[.10, -.18, -.10, -.04, -.14, -.15, .22, -.25, .26, .02, .16, .09, .02, -.28, -.03, -.34, .17, .15, -.06, -.09, -.21, .17, -.23, .01, -.05, -.07, -.09, -.11, -.13, -.12, .10, -.14, .03, .03, -.14, .14, .14, -.16, -.04, -.20, -.10, .00, -.15, -.09, -.06, -.01, .12, -.08, -.41, .01, -.01, -.27, .12, -.09, .04, -.01, -.07, -.03, .06, .07, -.19, .21, .08, -.25, .02, .05, .03, .17] => <77>
[.30, -.33, -.11, .01, -.15, -.25, .06, -.22, .17, -.17, .03, -.03, .02, -.15, .04, -.46, .11, .28, -.24, -.09, -.02, .32, -.40, .02, -.14, -.11, -.20, -.10, -.16, -.32, .13, -.40, .21, -.01, -.07, -.11, .01, -.14, .04, -.22, -.04, -.15, -.21, .08, .03, -.10, .19, -.04, -.12, -.07, -.01, -.30, .00, -.01, .04, .04, -.45, -.04, -.04, .27, -.07, .05, -.02, .02, .02, .15, .08, .52] => <74>
[-.01, -.12, -.08, -.25, .06, -.10, .21, -.07, .30, -.16, .04, .08, .16, -.09, .19, -.26, .15, .01, .07, -.12, -.13, -.31, .01, .11, .14, -.05, .09, .22, -.11, .06, .20, .34, -.19, -.09, -.05, .09, .11, .24, -.24, -.19, .12, .33, -.36, -.20, -.21, .08, -.16, .04, -.33, -.09, .00, -.29, -.03, .22, -.27, -.01, -.06, .10, -.24, .02, -.31, .03, .20, .02, .08, .03, -.08, .16] => <64>
[-.03, -.03, .15, .19, -.38, -.21, -.06, -.25, -.06, -.18, -.33, -.22, .01, .14, -.12, .13, -.17, .07, -.22, -.14, .14, .20, .00, .04, -.33, -.03, -.11, .02, .03, -.20, -.11, -.27, .12, .10, .07, -.05, .01, -.26, .03, .19, .07, -.03, .13, .22, .04, .16, .01, .10, .09, -.05, -.06, .35, -.07, -.15, .26, .02, -.12, .06, -.17, .13, .11, -.11, .15, -.01, .03, .02, .11, .19] => <74>
[.31, -.29, -.21, -.05, -.07, -.21, .05, -.31, .39, -.24, -.05, .00, .33, -.16, .17, -.24, .05, .16, -.18, -.27, .06, -.01, -.07, .25, -.13, .01, -.10, -.02, -.42, -.49, -.01, -.57, .29, .25, -.27, -.01, -.11, -.11, -.11, -.23, -.08, -.31, -.18, .10, -.08, -.20, .08, -.10, -.15, -.08, .04, -.10, .03, .18, .16, -.41, -.47, .11, -.38, .22, -.31, .03, .12, .10, .04, .17, .02, .25] => <74>
[.12, -.27, -.07, .01, .18, .04, .03, -.09, .02, -.15, .21, .10, .07, -.11, .25, -.16, -.01, .06, .04, -.20, -.10, -.06, .13, -.08, .01, -.04, -.10, .02, -.07, -.25, .34, .05, .20, -.04, -.21, -.21, .10, -.07, .00, -.09, .04, .16, -.05, -.04, -.10, .03, .04, -.02, -.10, .10, .00, -.23, .14, -.13, -.01, -.05, -.23, .02, -.04, .07, -.19, .17, -.11, -.15, -.03, .05, .02, .09] => <74>
[.08, -.12, -.15, -.11, -.03, -.24, .06, -.62, .50, -.01, .18, .16, .01, -.25, -.03, -.53, .16, .23, -.15, -.03, -.06, .16, -.30, .08, -.28, .13, -.11, -.16, -.09, .06, .06, -.12, -.02, -.11, -.07, .29, -.15, .14, -.07, -.18, -.06, .00, -.13, -.08, -.04, .00, .07, -.02, -.24, -.11, .04, -.28, .11, .20, .06, -.03, -.32, .06, -.06, .11, -.12, .12, .13, -.01, .08, .19, .17, .04] => <77>
[.17, -.12, .01, .10, -.28, -.21, .01, -.24, .10, -.06, -.04, -.19, .08, -.04, -.11, -.16, -.04, .12, -.32, -.05, .15, .18, -.13, .06, -.16, .10, -.05, -.05, -.17, -.18, -.01, -.37, .21, .13, -.09, -.25, -.17, -.12, .02, -.04, .23, -.09, .01, .26, .09, -.16, .08, -.13, .15, -.02, -.03, -.14, .00, .05, .06, -.06, -.21, -.04, -.12, .04, .31, -.02, .00, -.02, .08, .09, .00, .07] => <76>
[.00, -.06, -.03, -.12, -.07, -.05, .15, -.27, .38, -.20, -.14, .05, -.08, .05, .08, -.37, -.08, .14, .03, -.07, .08, -.17, .02, .06, .19, -.03, -.03, .23, .10, .18, .16, .31, -.06, -.16, -.02, -.11, .00, .19, -.23, -.06, .15, .32, -.35, .03, -.21, .12, -.14, .15, -.35, -.07, .14, -.21, .00, .13, -.23, -.05, -.16, .16, -.09, .05, -.13, -.05, .23, -.03, .09, -.06, .02, .23] => <64>
[.11, -.25, -.07, -.06, -.10, -.14, .01, -.14, .27, -.20, -.02, -.02, .06, -.15, -.05, -.26, .03, .06, -.09, -.21, -.13, -.27, .04, .26, .20, -.09, -.04, .06, -.08, -.30, .11, -.13, .19, .20, -.16, -.05, .23, -.02, -.14, -.02, .06, -.09, -.12, .13, -.11, .05, -.12, -.11, -.30, -.03, .06, -.21, .04, -.56, .00, -.17, -.10, .02, -.36, .17, -.29, .17, .23, -.03, .12, -.02, -.01, .25] => <74>
[-.01, -.04, -.08, -.10, .43, -.13, -.05, .07, .22, -.23, .14, .19, -.04, -.19, .18, -.30, -.04, .15, .05, .02, -.11, -.21, .23, .01, .15, -.08, -.01, .03, -.07, .04, .23, .34, .04, -.05, -.03, -.07, -.12, .08, -.14, -.13, .03, .48, -.13, -.34, -.12, .05, .11, -.16, -.10, .19, .07, -.22, .12, .22, .01, .10, .05, .06, -.39, -.04, -.22, .24, -.14, .24, -.07, -.06, .23, .01] => <75>
[.03, .09, -.18, -.20, -.18, -.09, .06, -.33, .36, -.12, -.02, .03, .15, -.03, .10, -.54, .10, .10, .00, -.03, -.05, .07, -.39, .06, .13, -.03, -.04, .18, .02, .18, .25, .22, -.06, -.42, .02, .01, -.15, .15, -.13, -.23, .17, .10, -.37, .06, -.15, .02, -.12, .07, -.23, -.28, .11, -.28, .02, .27, -.10, .04, -.20, .14, -.14, .12, -.04, -.17, .18, -.15, .01, .16, .02, .04] => <66>
[.11, -.04, -.15, -.11, .07, -.08, -.03, -.21, .43, -.24, -.12, .14, .37, -.14, .17, -.24, -.09, -.01, -.03, -.14, -.16, -.18, .08, .13, .10, .05, .02, -.07, -.24, -.05, .08, .02, .12, -.05, -.19, -.02, -.07, .07, -.05, .02, -.02, .09, -.37, -.28, -.09, -.02, .05, -.09, -.13, -.02, .02, -.12, .02, .27, .11, .00, -.11, .21, -.43, -.01, -.26, .05, .04, .06, .02, .10, .17, .08] => <75>
[.25, -.14, -.21, -.07, .14, -.09, .10, -.18, .23, -.06, .15, .08, .10, -.08, .03, -.29, .11, .11, .06, -.11, -.14, -.11, -.08, .09, .10, .01, .06, -.10, -.24, -.19, .04, -.10, .06, .01, -.08, .14, .20, .07, -.12, -.17, -.12, -.23, -.23, -.06, -.04, .02, -.03, -.14, -.24, -.10, -.01, -.22, .13, -.08, .01, -.19, -.11, .12, .05, .09, -.23, .13, .13, -.06, -.04, .03, -.04, .02] => <74>
[-.08, .05, -.25, -.11, .05, .03, .02, -.14, .35, -.30, -.21, .06, .25, .19, .09, -.11, -.22, -.02, .19, -.13, -.04, -.43, .25, .11, .27, -.13, .14, .01, -.12, .01, .16, .17, .07, -.03, -.08, .01, .14, .17, -.06, .00, -.05, .23, -.48, -.12, -.16, .08, -.10, -.06, -.06, .07, .04, -.10, -.01, .19, -.10, -.13, -.19, .20, -.34, -.10, -.16, -.34, .17, -.04, .05, -.05, .03, .16] => <66>
[.02, .02, -.02, .09, .03, .05, -.05, .04, -.21, .33, -.08, -.04, -.08, .04, -.02, .21, -.09, -.22, -.11, -.03, .20, -.12, .16, .06, -.10, .11, .04, -.15, -.12, -.25, -.14, -.22, .12, .23, -.10, .07, -.12, -.08, .20, .11, -.11, -.20, .13, .03, .00, -.07, -.05, -.03, .17, .09, -.06, .24, -.05, -.02, .11, -.16, .05, .07, .10, .01, .26, -.07, -.03, .03, -.01, -.01, .00, -.04] => <74>
[.03, -.05, -.14, -.13, .35, -.10, .21, .08, .43, -.17, .17, .20, .07, -.27, .14, -.39, .15, .07, .17, .05, -.10, -.13, .15, .28, .14, .07, .01, .13, -.44, -.20, .11, -.10, -.01, .10, -.19, .20, -.11, .22, -.31, -.30, -.12, .19, -.19, -.33, -.23, -.28, .30, -.21, -.16, .17, .01, -.09, .07, .34, .04, -.16, -.05, .22, -.33, -.02, -.53, .24, .01, .18, -.08, .06, .19, .03] => <80>
[-.09, .03, .04, -.09, .19, -.13, .06, .14, .34, -.12, .11, .07, .00, -.14, .01, -.21, -.04, .06, .08, .04, -.13, -.08, .16, .09, -.11, .01, .04, .14, -.21, -.10, .12, -.04, .02, .17, -.35, .15, -.22, .15, -.15, -.21, .10, .14, -.07, -.20, -.15, .12, -.01, -.15, -.19, .10, .03, -.10, -.04, .22, -.07, .02, .07, -.05, -.13, .04, -.42, .17, -.03, .22, -.08, -.06, .11, .07] => <80>
